Where the symbols take the elements:
s582 o s124
s582 m s98
s164 o s663
s164 m s992
s310 o s98
s310 m s124
s716 o s310
s716 m s779
s527 o s292
s527 m s727
s293 o s398
s293 m s390
s630 o s483
s630 m s525
s62 o s547
s62 m s881
s24 o s992
s24 m s663
s663 o s872
s663 m s24
s518 o s864
s518 m s610
s797 o s630
s797 m s105
s552 o s845
s552 m s372
s872 o s293
s872 m s818
s106 o s640
s106 m s194
s390 o s818
s390 m s293
s837 o s390
s837 m s398
s610 o s716
s610 m s518
s547 o s194
s547 m s640
s292 o s372
s292 m s845
s508 o s525
s508 m s483
s992 o s527
s992 m s164
s483 o s249
s483 m s508
s398 o s268
s398 m s837
s105 o s552
s105 m s797
s983 o s508
s983 m s249
s845 o s727
s845 m s292
s818 o s24
s818 m s872
s268 o s610
s268 m s864
s372 o s797
s372 m s552
s194 o s582
s194 m s106
s640 o s881
s640 m s547
s525 o s105
s525 m s630
s779 o s518
s779 m s716
s864 o s837
s864 m s268
s98 o s106
s98 m s582
s124 o s779
s124 m s310
s881 o s983
s881 m s62
s727 o s164
s727 m s527
s249 o s62
s249 m s983

The rows follow the links: the fewer symbols apart two elements are, the more alike their rows tend to be.

Rows of some elements; one shown again gets a slightly different row:
s983 -> [ 222 -109  763  -29 -577  494 -371  387 -345  214 -367  205  271 -340  509  427 -172  128 -761  107 -130  614 -352 -190 -310 -347  342 -524 -414  -85  209  211  104  456 -131 -796  203  539  155  115 -289  242 -415 -475  -28  -53  239  255 -382]
s194 -> [-717 -193  544  229  -19  586  -85   67  523 -120 -174  614   52 -276 -586 -248  -74  182 -664  232 -659 -506   45 -128   42  651  473  -97 -174 -211 -430  274   -1  343  411 -570  190  160 -388 -128 -236  189 -315 -554 -191  308 -443  263 -435]
s716 -> [-653 -250 -596 -187  207 -244  385 -256  607   42   88  419 -183  301 -872 -420  -88 -290 -123  -99  211 -750    9  108  133  609  253  316  589  331 -469 -304  -21 -351  345  -77 -203 -301 -591   19 -110 -293  460 -410  280  487 -494 -204  611]
s268 -> [-277   47 -351 -521 -777 -251 -252 -274  389  159 -293   56  549  406 -390  334 -547 -157 -493  -63  425 -374 -355 -205 -553  210  -75 -582  535  109 -227 -208  127  155   90 -543 -130  547 -309  160  111 -262  502   27  343  613 -363  361  583]
s292 -> [-223   96 -787 -375    0  213 -527 -275  156  131  328  102 -331  422 -435  159  224  145  736   25  413 -579 -290  204 -112  384 -261  659  523  -56 -280  100  183 -619  -42  743  147 -619 -221  -11  -21 -255  452  135 -230  603  -51 -325  589]
s508 -> [ -78 -120  762  121 -757  273 -327  228  102   20 -408  144  283 -279   18  350 -230  -62 -778  -89 -506  133 -349 -327 -361  -57  219 -640 -577  -47  207   29  266  686   82 -938   40  658  111  238   42  311 -390 -175  261  298 -108  427 -343]
s483 -> [ 232 -202 -388 -126  124  -75  269 -159 -493 -111 -132  190  -51  230  780   65 -154 -245 -670 -199  782 1014  227  -45  -43 -540  544 -376  350   91  416 -328  -65   62   96 -667 -219  153  246    4 -290 -114  282 -487  333 -622  485  218  353]
s881 -> [ 175 -251  402  150 -206  493  -92  169 -477  -46 -176  231 -134 -119  872  402  -42  348 -546  376  106 1056  -48    3  -10 -633  646 -250 -317  -97  599  395   11  129  -78 -712  165  233  430 -162 -233  130 -241 -629 -165 -302  529  144 -178]
s527 -> [-174   78 -493 -317  -12  262 -274 -255  525  101   94 -140  -22  275 -556 -157 -127  249  463  120  238 -924 -144  133   73  669 -379  328  355 -154 -569  377   10 -349   54  492  118 -233 -431  -39  242 -218  541  423 -287  692 -454 -203  453]
s727 -> [ 206  233   48  289  884 -302  425    4  -72 -159  335 -416 -333 -222 -154 -327  519  -25 1169   88 -151 -280  513  353  448  -10 -485  578  -93  112    4    6 -174 -340 -236  905  -17 -791  -86 -218  324  123 -227  484 -167 -329    7 -344 -228]
s518 -> [ 342   68  458  285  -40 -238 -175  444 -374  135  550 -367 -429 -415  421  471  443  -48  783 -340 -409  399 -422  399 -116 -262 -283  459 -648  190  438 -173  361  -89 -322  795 -102 -527  254  386   90  298 -575  238   29  -41  421 -407 -554]
s105 -> [-305   13  814  234 -332 -240  -21  391  603   54 -151  175  242 -447 -618  -85   90 -203 -239 -267 -987 -712 -269  -65 -214  546 -134 -196 -606  129 -534 -333  -61  545  112  -28 -127   58 -461  224   36  211 -474  158  336  634 -469  115 -501]

Each walk starts at a row. The symbols on each line, taken left to right, move it on to the next element.
Each answer is a row, close to the row of the element it stands for.
[ -55  268  197  378  694 -423  298   21  191 -112  135 -226 -280 -350 -527 -445  474  -91  860  -62 -722 -684  240  124  416  472 -423  655 -427  221 -485 -256 -164 -146  -80  827 -335 -474 -369 -120  243  126 -401  473  121   -1 -377 -227 -491]
m o: [ -58    1 -833 -523   33   24 -392 -130 -117  214  337   36 -515  399  -36  391  209  -77  694 -124  677   21 -417  350 -167   60  -61  619  628   29  148  -25  254 -683  123  732   34 -616  140  210  -83 -192  483   52 -205  469  187 -464  650]
m o o o o: [ 660  312 -282   25  370   27  -23 -166 -481  -25   76 -692   56   86  572   77  175  232  627  254  419  316   -9   45  239 -454 -611  214  107 -224  376  329  -55 -278 -404  855  232 -137  470 -100  338  -34  183  591 -374 -623  598  -86  124]
[  21 -111  499  153  -35   -9 -365  479 -263  151  450   52 -608 -406 -101  294  705  107  761    7 -565  -36 -514  368 -121   56  -59  713 -654 -121  -94  -49  244 -106  -16  791  -29 -559   17  292 -178  263 -508  -15 -175  414  138 -436 -506]
m o o o: [-178 -246 -271  151  696  394  218  -87 -486 -160  310  329 -801  -50  343  -90  196  138  124  290  393  704  422  250  497 -294  735  466  156  -75   66  193 -231 -453  197  139  -46 -595   85 -232 -664   26   44 -717 -236 -577  423 -408  113]
m o m m: [-682 -132  537  117   22  458 -269  308  467    6  181  628 -447 -238 -756 -153  323  363 -148  160 -880 -618 -261   98 -144  523  265  384 -379 -257 -451  353   63  223  373 -183  241 -379 -306 -110 -306  244 -260 -495 -296  660 -414 -132 -274]
[-432  -65  494  153  -69  274 -394  356  179  177  259  253 -790 -360 -405  204  521  156  379   65 -876 -402 -375  238 -195  428  213  617 -570  -94 -298  205   70  -35  328  282  153 -554 -285  101 -251  255 -489 -235 -367  676 -237 -461 -543]
m o o o m: [ -530  -218   434   261    -7   383   266    77   419  -131  -338   540   230  -173  -364  -382  -312    -7  -955   215  -295  -178   296  -354    98   275   536  -415  -191   -65  -402   188  -237   579   374 -1093   100   455  -275  -176  -133   143   -16  -627    80   -33  -474   427   -86]
o o o m: [-467 -272 -665  -29  714  -14  480 -267  388  -89  303  569 -631  339 -563 -496  172 -323   56  -30   72 -370  352  220  470  354  612  583  441   40 -363 -304 -232 -565  237  113 -109 -627 -321 -117 -416 -191  417 -527   61  -29 -210 -315  329]
[ 548  196 -307 -356 -674  -25 -386   -7 -267  209 -267 -421  589  274  539  572 -433  182 -218    7  729  339 -300 -112 -521 -489 -486 -489  346  -46  391  257  189  108 -352 -112  185  645  331  207  434 -106  238  507  -40  -43  208  306  446]
m o o o m: [ 533  248  -41  152  768  -66  260 -114 -334  -99  175 -600 -217  -27  221 -237  232   74  992  247  111  145  456  208  391 -189 -520  560   -5 -229  174  213 -250 -398 -330  921  180 -419  274 -263  179  -45    9  583 -272 -429  388 -339 -114]
m o o o o: [ 167  -49 -829 -419   -5   17 -255  -77 -521  217  230    1 -567  464  412  433  212 -152  379 -247  861  690 -386  292 -126 -309  309  534  626  204  278 -248  247 -705  -16  418 -131 -593  148  253 -215 -313  432 -181   31  -33  528 -274  522]
[-472   -8 -645 -486 -423 -292  242 -194  528  128 -105  238  234  512 -663    1 -381 -192 -403 -289  317 -660  -61 -125 -242  664   97 -200  570  257 -429 -219  152  -50  235 -413 -262  168 -432  244 -107 -327  495 -144  276  563 -515  212  596]
m o o m: [ 266  174 -280 -468 -923  -70 -345 -243  160  123 -323 -328  780  309  120  465 -631   62 -450 -135  535   69 -466 -253 -483 -173 -305 -737  395  -69   63   57  253  173 -174 -435   76  655  198  211  216 -222  393  248  231  350 -168  319  380]
o o o o o: [-372 -195 -493  114  939   97  457 -272 -157 -172  367  574 -798  215   -9 -294  352  -85  244  157  300  131  414  319  441  124  522  647  232    1  -55 -209 -323 -730  286  248  122 -719  -19 -217 -507 -140  211 -609  -89 -319  241 -368  312]
[ 390  298  250  282   72 -288  393 -152  283 -268 -375 -427  931  -18   89 -362 -567 -104 -165  208   23 -236  541 -295   15 -152 -685 -800  -32   -7 -112   85 -300  559 -365  -68  -11  746  126 -301  590    4   -8  673  161 -442 -209  514  103]
m m o: [ -33  312  -67   81  -59   28  344 -199  524 -262 -489 -470  832  153 -532 -527 -442  239  -25  174  -11 -933  418 -260  133  477 -808 -465  204 -125 -460  376 -306  284 -238 -107   55  641 -350 -322  716  -29  143  791  -19 -187 -500  477  184]
o o o o m: [-286  203  403  335   94 -418  191  355  575  -50   61    6  -13 -396 -711 -319  236 -215  352 -130 -870 -885  182   49   37  607 -266  263 -456  277 -441 -345  -47  201   66  341 -210 -292 -526  104  284  182 -482  379  214  409 -439  -20 -355]
[ 755  302 -305 -224 -172   71 -295 -119 -349   51 -109 -677  440  107  754  361 -106  301  419  220  685  521 -107  -52 -168 -560 -623 -299  277 -184  521  456   25  -29 -458  394  254  187  529 -119  400 -202  114  639 -220 -473  571  165  295]
m o o m m: [ -162   300  -292  -102    76   130   -73  -210   611   -10   -70  -253   605   207  -784  -354  -239   282   251   366    35 -1097    90  -110    32   598  -671   -76   288  -206  -522   364   -65   -37  -117   222   194    83  -384   -71   347   -62   348   665  -253   399  -555   151   278]
m o o o m: [ 490  279  295  331  -62 -366  378  -49 -168  -50 -257 -629  722 -119  444 -168 -314 -191  -48  -65   -4  239  334 -206   98 -355 -671 -545 -106  179  325 -265 -248  488 -422  -60  -98  658  262  -76  413  172  -81  645  394 -696   57  357 -116]
[ -119  -287  -102   112  -108   159   436  -255  -128   -45  -324   377   241   217   396   -59  -448  -261 -1167   -11   510   740   300  -258    60  -284   665  -566   162   229   242  -267  -344   357   240  -911  -225   565   238  -119  -338  -123   266  -589   371  -661   112   303   134]
o o m o m: [ -333  -199   210   222   -91   216   446   -34   143  -139  -289   549   260    19   -42  -365  -563   -54  -993    50    24   249   454  -273   -22  -116   760  -732   -22   -11    88   -88  -301   431   203 -1043    76   590    77  -259  -290     5     4  -598   239  -367  -180   387   -15]
o m: [ 161 -359   27  240  296  472  -34   23 -674  -63  192  307 -567   -3  793   59  294  151 -174  332  217 1129  303  200  217 -449  714  131  -71 -142  533  363 -194  -65   59 -240  174 -198  291 -223 -486  108 -106 -716 -340 -719  518 -274  -62]
